Here is a tiny trained network, its code and every weight. The questions are about switching its units off for an input and a class, where a switched-off unit gives its printed mean instead of its output.

import numpy as np


def w(rows, s, z=0):
    codes = np.array(rows[::2]) - 128.0
    scale = np.full(codes.shape[1], s)
    scale[-1] = z or s
    return codes * scale


def norm(h):
    return h / np.sqrt((h * h).mean(-1, keepdims=True) + 1e-5)


def f(y):
    return y / 2 * (1 + np.tanh(0.7978845608 * (y + 0.044715 * y**3)))


def log_softmax(a):
    a = a - a.max(-1, keepdims=True)
    return a - np.log(np.exp(a).sum(-1, keepdims=True))


def net(x, mask):
    res = np.array(x, float).reshape(1, 2) / 4 @ E
    u = 0
    for l in range(3):
        y = f(norm(res) @ A[l][:, :-1].T + A[l][:, -1])
        res = res + np.where(mask[u : u + 9], y, B[l][:, -1]) @ B[l][:, :-1]
        u += 9
    return log_softmax(norm(res)[-1] @ U[:, :-1].T + U[:, -1])


A, B = {}, {}
E = w([
[125,187,181,87,146,5,162,70,168,161,86],'x0',
[133,54,38,135,89,172,201,47,181,188,48],'x1',
],0.011)
A[0] = w([
[125,154,91,84,77,51,197,179,110,142,173,76],'L0N0',
[151,158,119,81,216,138,70,141,164,126,171,53],'L0N1',
[52,143,225,65,64,72,129,200,152,177,38,115],'L0N2',
[74,136,169,175,138,171,83,157,98,106,45,43],'L0N3',
[180,116,103,127,181,64,174,134,177,114,65,105],'L0N4',
[59,82,128,112,3,173,111,103,144,147,28,187],'L0N5',
[129,41,122,127,38,137,59,238,27,163,127,251],'L0N6',
[72,42,231,145,48,144,171,132,119,154,117,35],'L0N7',
[131,87,79,139,131,144,115,84,112,116,186,14],'L0N8',
],0.0058,0.0032)
B[0] = w([
[44,125,143,193,1,105,171,116,215,115,71,133],'L0N0',
[55,225,102,38,185,248,107,78,165,138,48,141],'L0N1',
[142,170,192,118,48,145,171,136,12,81,156,193],'L0N2',
[143,70,113,159,169,103,84,148,104,147,156,126],'L0N3',
[222,67,189,160,78,164,199,119,104,174,127,178],'L0N4',
[146,183,211,107,169,111,82,185,132,132,173,243],'L0N5',
[112,219,175,129,124,73,149,89,113,139,77,254],'L0N6',
[226,108,130,147,86,174,229,170,132,118,177,120],'L0N7',
[191,22,90,124,217,139,164,119,124,114,67,134],'L0N8',
],0.007,0.0063)
A[1] = w([
[69,190,55,152,50,246,127,121,125,44,181,174],'L1N0',
[107,86,54,240,92,204,111,156,76,115,123,174],'L1N1',
[134,140,175,103,218,52,127,123,159,176,99,159],'L1N2',
[96,122,87,83,94,94,192,21,214,130,103,160],'L1N3',
[47,216,80,163,105,70,174,124,176,150,55,5],'L1N4',
[115,107,166,120,77,182,162,184,149,173,121,146],'L1N5',
[141,35,2,130,92,129,102,78,209,237,113,85],'L1N6',
[130,162,163,87,63,103,105,195,76,131,151,119],'L1N7',
[115,126,126,180,84,174,132,81,130,188,88,144],'L1N8',
],0.0077,0.0024)
B[1] = w([
[174,82,139,132,47,84,226,68,130,176,100,215],'L1N0',
[174,134,179,54,60,11,157,28,55,65,145,236],'L1N1',
[117,54,71,156,94,187,126,98,57,110,115,227],'L1N2',
[76,200,142,86,116,113,40,195,94,43,158,224],'L1N3',
[185,69,150,194,147,126,171,68,36,152,85,162],'L1N4',
[165,154,159,153,157,254,122,148,99,139,120,192],'L1N5',
[5,172,86,130,169,149,49,202,223,126,172,253],'L1N6',
[141,82,82,108,148,188,144,189,210,161,136,251],'L1N7',
[91,141,182,80,206,138,103,215,112,98,228,208],'L1N8',
],0.008,0.0059)
A[2] = w([
[55,134,220,249,224,26,26,74,32,116,93,111],'L2N0',
[90,122,219,77,163,178,131,251,209,105,242,217],'L2N1',
[145,204,115,142,68,76,144,191,18,108,173,182],'L2N2',
[174,132,165,66,35,161,192,131,51,187,91,244],'L2N3',
[71,95,91,208,118,165,239,82,160,224,39,132],'L2N4',
[192,77,59,177,79,95,93,74,64,51,238,68],'L2N5',
[17,107,98,89,179,166,68,161,221,116,202,200],'L2N6',
[16,177,92,255,85,116,16,78,146,102,226,2],'L2N7',
[193,43,158,217,202,238,153,138,8,151,129,102],'L2N8',
],0.0067,0.0039)
B[2] = w([
[212,18,70,209,113,225,129,96,119,185,104,152],'L2N0',
[151,148,40,164,199,141,90,196,239,121,150,253],'L2N1',
[21,157,146,47,119,112,89,119,119,130,93,207],'L2N2',
[171,69,147,152,109,113,172,59,55,140,117,222],'L2N3',
[176,154,84,181,199,230,136,208,182,112,142,137],'L2N4',
[116,102,218,144,74,147,207,96,16,211,25,143],'L2N5',
[92,217,203,61,157,59,47,194,104,105,78,200],'L2N6',
[104,134,112,89,184,179,53,105,125,250,75,142],'L2N7',
[190,83,69,185,152,158,181,144,255,168,118,157],'L2N8',
],0.0082,0.015)
U = w([
[23,212,95,53,194,106,38,249,202,124,139,188],'0',
[82,114,196,53,65,97,186,92,34,158,61,253],'1',
[202,82,80,166,168,197,198,183,184,199,104,175],'2',
[107,202,99,201,79,64,108,83,165,75,191,2],'3',
],0.012,0.005)

Each question gives the input, the list of numbers given to net, and the class t.
The units are the neurons (one row each of A and B). Each row of codes is followed by its name. A weight is (code - 128) times the scale printed after its matrix; where a second scale follows, it is the last column's (A, B and U).
mask holds one flag per neuron, layer by layer. A switched-off neuron (its flag False) gives its mean, the last column of its row in B, instead of its output. The means were averaged over made-up inputs and are rounded, as every weight is.
A unit's drop is (log p(t) with every unit on - log p(t) with that unit switched off) / (log p(t) with every unit on - log p(t) with every unit switched off).
The circuit of an input: a set's keep is (log p(t) with only the set's units on - log p(t) with every unit switched off) / (log p(t) with every unit on - log p(t) with every unit switched off). Starting from the 12 units with the biggest drops (on a tie, the unit counted first), units are removed one at a time, each time the one whose removal leaves the highest keep (on an exact tie, the one counted first), for as long as the keep stays at least 0.8.
circuit, biggest first: the units of the circuit, biggest drop first
most important unit: the unit with the biggest drop
top k neurons: the k neurons with the biggest drops, biggest first
top k neurons in layer l: the k neurons of layer l with the biggest drops, biggest first
drop when u is switched off: that unit's drop, to one decimal
input [3,3], class 2: circuit, biggest first -> [L2N6]
input [3,1], class 2: top 2 neurons -> [L0N4, L1N1]
input [-3,-3], class 2: circuit, biggest first -> [L1N6, L2N6]
input [2,-2], class 2: top 2 neurons -> [L1N7, L1N1]
input [-3,1], class 2: top 3 neurons -> [L0N6, L1N6, L1N1]
input [3,-3], class 2: top 3 neurons in layer 1 -> [L1N7, L1N1, L1N3]
input [7,-5], class 1: top 2 neurons -> [L1N6, L1N8]
input [-8,8], class 0: top 4 neurons -> [L1N6, L0N2, L1N8, L1N2]
input [4,1], class 1: top 2 neurons -> [L1N6, L2N3]
input [3,-2], class 2: top 4 neurons in layer 1 -> [L1N7, L1N1, L1N3, L1N6]
input [6,6], class 0: top 2 neurons in layer 0 -> [L0N6, L0N4]
input [-6,7], class 0: top 2 neurons -> [L1N6, L0N2]
input [-5,6], class 0: top 2 neurons -> [L1N6, L0N2]
input [-1,3], class 2: most important unit -> L0N5
input [-7,-3], class 1: drop when L1N6 is switched off -> 0.0
input [-4,-1], class 1: drop when L0N5 is switched off -> 1.3
input [-5,-4], class 1: drop when L1N6 is switched off -> 1.4
input [0,2], class 2: drop when L0N5 is switched off -> 1.5
